Below are the code and all the weights of a small trained network. Each question names an input and a class and asks about switching units off, where a switched-off unit gives its printed mean instead of its output.

import numpy as np


def w(rows, s, z=0):
    codes = np.array(rows[::2]) - 128.0
    scale = np.full(codes.shape[1], s)
    scale[-1] = z or s
    return codes * scale


def norm(h):
    return h / np.sqrt((h * h).mean(-1, keepdims=True) + 1e-5)


def f(y):
    return y / 2 * (1 + np.tanh(0.7978845608 * (y + 0.044715 * y**3)))


def log_softmax(a):
    a = a - a.max(-1, keepdims=True)
    return a - np.log(np.exp(a).sum(-1, keepdims=True))


def net(x, mask):
    res = np.array(x, float).reshape(1, 6) / 4 @ E
    u = 0
    for l in range(4):
        y = f(norm(res) @ A[l][:, :-1].T + A[l][:, -1])
        res = res + np.where(mask[u : u + 4], y, B[l][:, -1]) @ B[l][:, :-1]
        u += 4
    return log_softmax(norm(res)[-1] @ U[:, :-1].T + U[:, -1])


A, B = {}, {}
E = w([
[141,135,103,157,2,141,118],'x0',
[152,211,205,147,116,55,137],'x1',
[131,121,131,144,131,125,110],'x2',
[115,121,148,124,124,134,126],'x3',
[74,154,107,222,142,150,164],'x4',
[136,132,118,132,132,127,127],'x5',
],0.0078)
A[0] = w([
[182,127,132,55,131,112,35,1],'0.n0',
[37,123,157,124,153,117,138,44],'0.n1',
[86,94,133,77,186,86,98,110],'0.n2',
[230,107,144,3,125,117,40,12],'0.n3',
],0.0059,0.0031)
B[0] = w([
[85,114,131,101,120,99,222,159],'0.n0',
[130,162,169,156,84,193,195,118],'0.n1',
[199,160,101,97,194,121,124,192],'0.n2',
[100,1,108,175,67,66,242,252],'0.n3',
],0.0076,0.0028)
A[1] = w([
[169,52,97,99,156,216,105,7],'1.n0',
[36,129,104,117,98,80,180,229],'1.n1',
[187,183,203,114,116,56,128,96],'1.n2',
[115,182,107,85,2,133,94,42],'1.n3',
],0.0073,0.0021)
B[1] = w([
[29,212,104,81,50,99,75,225],'1.n0',
[123,79,134,212,178,70,55,248],'1.n1',
[21,128,58,84,107,92,47,252],'1.n2',
[240,129,173,86,183,254,141,244],'1.n3',
],0.0065,0.0029)
A[2] = w([
[113,182,141,79,254,103,105,71],'2.n0',
[99,165,101,238,174,165,135,95],'2.n1',
[134,128,148,73,244,110,138,5],'2.n2',
[125,153,148,184,160,87,185,129],'2.n3',
],0.0063,0.0011)
B[2] = w([
[159,176,113,126,90,196,138,253],'2.n0',
[157,2,183,49,109,42,231,242],'2.n1',
[231,123,213,175,119,224,155,216],'2.n2',
[106,53,77,66,49,141,64,172],'2.n3',
],0.0083,0.0031)
A[3] = w([
[254,122,138,199,73,178,62,78],'3.n0',
[79,228,142,126,130,28,4,38],'3.n1',
[18,85,19,53,192,161,56,7],'3.n2',
[115,79,62,145,121,199,69,192],'3.n3',
],0.0062,0.0019)
B[3] = w([
[226,124,219,26,253,252,210,252],'3.n0',
[81,213,38,166,125,147,84,221],'3.n1',
[65,201,96,167,63,81,29,228],'3.n2',
[148,254,210,132,213,85,139,234],'3.n3',
],0.0079,0.0028)
U = w([
[140,3,119,138,101,59,163,223],'0',
[202,149,161,101,159,213,140,142],'1',
[90,220,86,126,96,100,59,7],'2',
],0.012,0.0015)

Each question gives the input, the list of numbers given to net, and the class t.
The units are the neurons (one row each of A and B). Each row of codes is followed by its name. A weight is (code - 128) times the scale printed after its matrix; where a second scale follows, it is the last column's (A, B and U).
mask holds one flag per neuron, layer by layer. A switched-off neuron (its flag False) gives its mean, the last column of its row in B, instead of its output. The means were averaged over made-up inputs and are rounded, as every weight is.
A unit's drop is (log p(t) with every unit on - log p(t) with that unit switched off) / (log p(t) with every unit on - log p(t) with every unit switched off).
The circuit of an input: a set's keep is (log p(t) with only the set's units on - log p(t) with every unit switched off) / (log p(t) with every unit on - log p(t) with every unit switched off). Starting from the 12 units with the biggest drops (on a tie, the unit counted first), units are removed one at a time, each time the one whose removal leaves the highest keep (on an exact tie, the one counted first), for as long as the keep stays at least 0.8.
circuit, biggest first: the units of the circuit, biggest drop first
k most important neurons: the k neurons with the biggest drops, biggest first
k most important neurons of layer l: the k neurons of layer l with the biggest drops, biggest first
drop of u: that unit's drop, to one decimal
input [-2,8,-2,3,-6,4], class 2: circuit, biggest first	1.n2
input [7,3,5,-6,8,-2], class 0: 3 most important neurons	2.n1, 2.n2, 2.n0
input [5,4,6,3,-5,-6], class 0: 2 most important neurons	0.n3, 2.n2
input [-6,8,-3,1,-2,-2], class 2: 2 most important neurons of layer 1	1.n2, 1.n3
input [7,5,3,3,2,-2], class 1: 2 most important neurons	1.n3, 3.n0
input [1,-8,-1,-4,-6,4], class 2: 3 most important neurons	3.n2, 2.n1, 1.n0
input [-2,6,1,-5,7,-1], class 0: 2 most important neurons	2.n1, 1.n0
input [8,1,1,2,-5,4], class 1: 3 most important neurons	1.n3, 3.n0, 2.n1
input [7,-6,0,2,0,3], class 1: 2 most important neurons	1.n3, 1.n2
input [-3,-8,6,-4,-7,-1], class 2: 2 most important neurons	1.n0, 3.n2
input [8,-1,-2,2,-5,0], class 1: 3 most important neurons	1.n3, 2.n1, 3.n0
input [-5,8,-4,7,-6,0], class 2: 4 most important neurons	1.n2, 2.n1, 1.n3, 3.n1
input [3,3,-8,-3,3,3], class 0: 2 most important neurons	2.n1, 2.n2
input [-6,4,5,6,-8,-8], class 0: circuit, biggest first	0.n3
input [2,-8,-1,1,-6,2], class 2: 2 most important neurons of layer 3	3.n2, 3.n3
input [2,-3,-8,7,-2,0], class 2: 2 most important neurons	2.n2, 2.n1
input [-2,-6,-5,0,-8,3], class 0: drop of 0.n3	2.8
input [8,4,-5,3,3,-1], class 1: drop of 1.n3	0.3
input [8,-6,-1,7,5,5], class 1: drop of 0.n3	0.3
input [5,2,-3,-5,0,-6], class 1: circuit, biggest first	1.n3
